Below are the code and all the weights of a small trained network. Each question names an input and a class and asks about switching units off, where a switched-off unit gives its printed mean instead of its output.

import numpy as np


def w(rows, s, z=0):
    codes = np.array(rows[::2]) - 128.0
    scale = np.full(codes.shape[1], s)
    scale[-1] = z or s
    return codes * scale


def norm(h):
    return h / np.sqrt((h * h).mean(-1, keepdims=True) + 1e-5)


def f(y):
    return np.maximum(y, 0)


def log_softmax(a):
    a = a - a.max(-1, keepdims=True)
    return a - np.log(np.exp(a).sum(-1, keepdims=True))


def net(x, mask):
    res = np.array(x, float).reshape(1, 6) / 4 @ E
    u = 0
    for l in range(4):
        y = f(norm(res) @ A[l][:, :-1].T + A[l][:, -1])
        res = res + np.where(mask[u : u + 7], y, B[l][:, -1]) @ B[l][:, :-1]
        u += 7
    return log_softmax(norm(res)[-1] @ U[:, :-1].T + U[:, -1])


A, B = {}, {}
E = w([
[253,22,130,169,80,75,248],'x0',
[64,69,220,164,182,155,155],'x1',
[66,55,163,73,43,78,131],'x2',
[154,207,56,22,139,55,114],'x3',
[85,64,57,137,187,197,176],'x4',
[172,74,77,51,79,207,49],'x5',
],0.0046)
A[0] = w([
[115,121,127,115,146,123,119,54],'0.n1',
[137,3,206,122,104,247,143,75],'0.n2',
[156,113,103,132,110,65,103,110],'0.n3',
[17,137,116,96,192,84,135,17],'0.n4',
[76,128,232,156,22,101,109,90],'0.n5',
[134,196,143,236,189,149,111,3],'0.n6',
[63,107,162,164,87,164,65,83],'0.n7',
],0.0052,0.0046)
B[0] = w([
[151,116,118,168,192,98,156,128],'0.n1',
[93,26,90,202,142,109,43,252],'0.n2',
[111,142,110,81,79,145,145,162],'0.n3',
[16,128,161,54,167,86,175,174],'0.n4',
[145,151,214,123,70,65,62,232],'0.n5',
[75,180,183,253,69,187,171,169],'0.n6',
[164,111,137,126,147,102,219,199],'0.n7',
],0.0047,0.003)
A[1] = w([
[254,170,41,110,106,113,116,2],'1.n1',
[189,171,56,72,144,113,56,43],'1.n2',
[186,97,161,96,139,78,234,95],'1.n3',
[144,179,161,208,225,151,151,44],'1.n4',
[234,85,151,123,102,87,234,55],'1.n5',
[189,172,120,99,32,108,84,94],'1.n6',
[108,87,132,185,103,118,189,168],'1.n7',
],0.0064,0.0049)
B[1] = w([
[153,170,74,109,83,120,214,183],'1.n1',
[152,146,131,92,104,196,126,186],'1.n2',
[142,152,91,174,187,90,83,209],'1.n3',
[102,173,108,180,58,165,120,196],'1.n4',
[155,185,82,148,254,62,134,225],'1.n5',
[116,121,153,80,78,141,166,205],'1.n6',
[128,146,84,113,182,137,102,252],'1.n7',
],0.0084,0.0038)
A[2] = w([
[126,193,110,2,86,177,30,32],'2.n1',
[88,197,221,147,157,116,160,64],'2.n2',
[135,184,214,115,124,138,215,235],'2.n3',
[171,163,146,95,27,74,152,37],'2.n4',
[118,107,169,175,181,183,148,160],'2.n5',
[155,50,217,158,142,148,118,13],'2.n6',
[172,133,106,137,173,67,125,4],'2.n7',
],0.008,0.0031)
B[2] = w([
[172,130,172,128,187,154,133,254],'2.n1',
[95,108,81,143,111,160,146,215],'2.n2',
[105,93,58,135,108,172,113,222],'2.n3',
[137,134,157,113,31,115,185,188],'2.n4',
[143,200,120,113,18,90,107,218],'2.n5',
[135,107,135,119,101,96,2,173],'2.n6',
[174,122,166,166,183,94,155,189],'2.n7',
],0.0087,0.0046)
A[3] = w([
[66,101,130,143,110,96,165,56],'3.n1',
[66,123,141,81,89,142,121,107],'3.n2',
[76,118,116,94,121,125,154,58],'3.n3',
[142,72,154,63,135,92,165,239],'3.n4',
[140,160,72,119,186,165,144,109],'3.n5',
[125,1,73,137,109,148,90,29],'3.n6',
[163,120,233,119,77,63,78,5],'3.n7',
],0.009,0.0025)
B[3] = w([
[139,162,191,14,169,185,73,175],'3.n1',
[128,98,118,160,235,51,230,225],'3.n2',
[102,88,140,91,180,51,105,165],'3.n3',
[88,167,86,203,78,194,164,214],'3.n4',
[106,96,253,127,129,96,80,255],'3.n5',
[216,59,32,116,166,238,103,227],'3.n6',
[89,66,238,155,107,47,163,222],'3.n7',
],0.0064,0.0038)
U = w([
[120,31,207,191,119,79,8,48],'0',
[22,132,126,92,234,88,138,150],'1',
[70,212,103,240,77,197,100,237],'2',
[200,147,76,204,236,25,171,252],'3',
[184,32,17,141,157,217,83,50],'4',
[160,186,196,47,207,234,75,46],'5',
[107,104,228,85,47,56,210,47],'6',
[228,193,67,54,46,152,190,157],'7',
],0.015,0.0013)

Each question gives the input, the list of numbers given to net, and the class t.
The units are the neurons (one row each of A and B). Each row of codes is followed by its name. A weight is (code - 128) times the scale printed after its matrix; where a second scale follows, it is the last column's (A, B and U).
mask holds one flag per neuron, layer by layer. A switched-off neuron (its flag False) gives its mean, the last column of its row in B, instead of its output. The means were averaged over made-up inputs and are rounded, as every weight is.
A unit's drop is (log p(t) with every unit on - log p(t) with that unit switched off) / (log p(t) with every unit on - log p(t) with every unit switched off).
The circuit of an input: a set's keep is (log p(t) with only the set's units on - log p(t) with every unit switched off) / (log p(t) with every unit on - log p(t) with every unit switched off). Starting from the 12 units with the biggest drops (on a tie, the unit counted first), units are removed one at a time, each time the one whose removal leaves the highest keep (on an exact tie, the one counted first), for as long as the keep stays at least 0.8.
circuit, biggest first: the units of the circuit, biggest drop first
top k neurons: the k neurons with the biggest drops, biggest first
top k neurons in layer l: the k neurons of layer l with the biggest drops, biggest first
drop when u is switched off: that unit's drop, to one decimal
input [6,4,0,-8,3,-1], class 4: circuit, biggest first	(3.n6)
input [-3,3,7,8,-7,8], class 6: circuit, biggest first	(3.n7; 2.n4)
input [-7,6,1,-5,3,8], class 4: circuit, biggest first	(3.n6; 0.n2)
input [3,-2,7,3,5,1], class 3: circuit, biggest first	(1.n5; 1.n3)
input [1,4,-3,5,4,-3], class 1: top 2 neurons in layer 1	(1.n2; 1.n5)
input [-1,8,8,7,-4,-6], class 1: circuit, biggest first	(2.n3; 2.n5)
input [6,6,-7,-5,3,1], class 4: circuit, biggest first	(3.n6; 2.n6)
input [4,8,5,-2,8,-7], class 4: top 3 neurons	(3.n6; 0.n2; 3.n5)
input [-1,0,2,4,-8,6], class 6: top 2 neurons in layer 3	(3.n7; 3.n6)
input [8,-4,7,-4,-6,-2], class 3: top 2 neurons	(1.n5; 1.n3)
input [4,1,8,-4,0,-8], class 3: top 3 neurons	(1.n5; 1.n7; 1.n3)
input [3,-6,-1,4,7,0], class 7: top 3 neurons	(1.n1; 1.n2; 0.n7)
input [8,6,6,3,5,2], class 3: top 4 neurons	(1.n5; 1.n3; 2.n7; 2.n3)
input [-6,8,-6,3,6,-3], class 2: circuit, biggest first	(1.n4)
input [4,-8,-4,-7,3,1], class 3: top 2 neurons	(1.n5; 2.n3)
input [3,-7,-5,5,6,-2], class 7: top 2 neurons	(1.n1; 1.n2)
input [4,5,3,-6,2,-8], class 0: top 2 neurons in layer 2	(2.n6; 2.n5)
input [1,-3,0,-1,-6,-1], class 6: top 3 neurons	(0.n5; 2.n4; 3.n7)
input [-4,-2,-1,2,-4,-2], class 5: top 2 neurons in layer 2	(2.n1; 2.n5)
input [6,-7,8,-5,-2,-3], class 3: top 4 neurons	(1.n5; 1.n3; 1.n7; 2.n7)
input [-6,-8,7,2,5,4], class 5: circuit, biggest first	(2.n1)
input [-6,5,8,-7,6,5], class 4: top 3 neurons	(3.n6; 0.n2; 3.n5)
input [8,-2,8,7,1,-1], class 3: top 2 neurons in layer 1	(1.n5; 1.n3)
input [-6,-8,4,-2,6,3], class 5: drop when 2.n1 is switched off	0.3
input [3,-6,-4,4,7,1], class 7: drop when 1.n1 is switched off	0.8
input [2,-6,-8,-3,2,7], class 7: drop when 1.n1 is switched off	0.8
input [-7,-5,4,-4,2,-2], class 1: drop when 1.n3 is switched off	0.0
input [-6,-7,-5,1,6,-6], class 2: top neuron in layer 0	(0.n6)
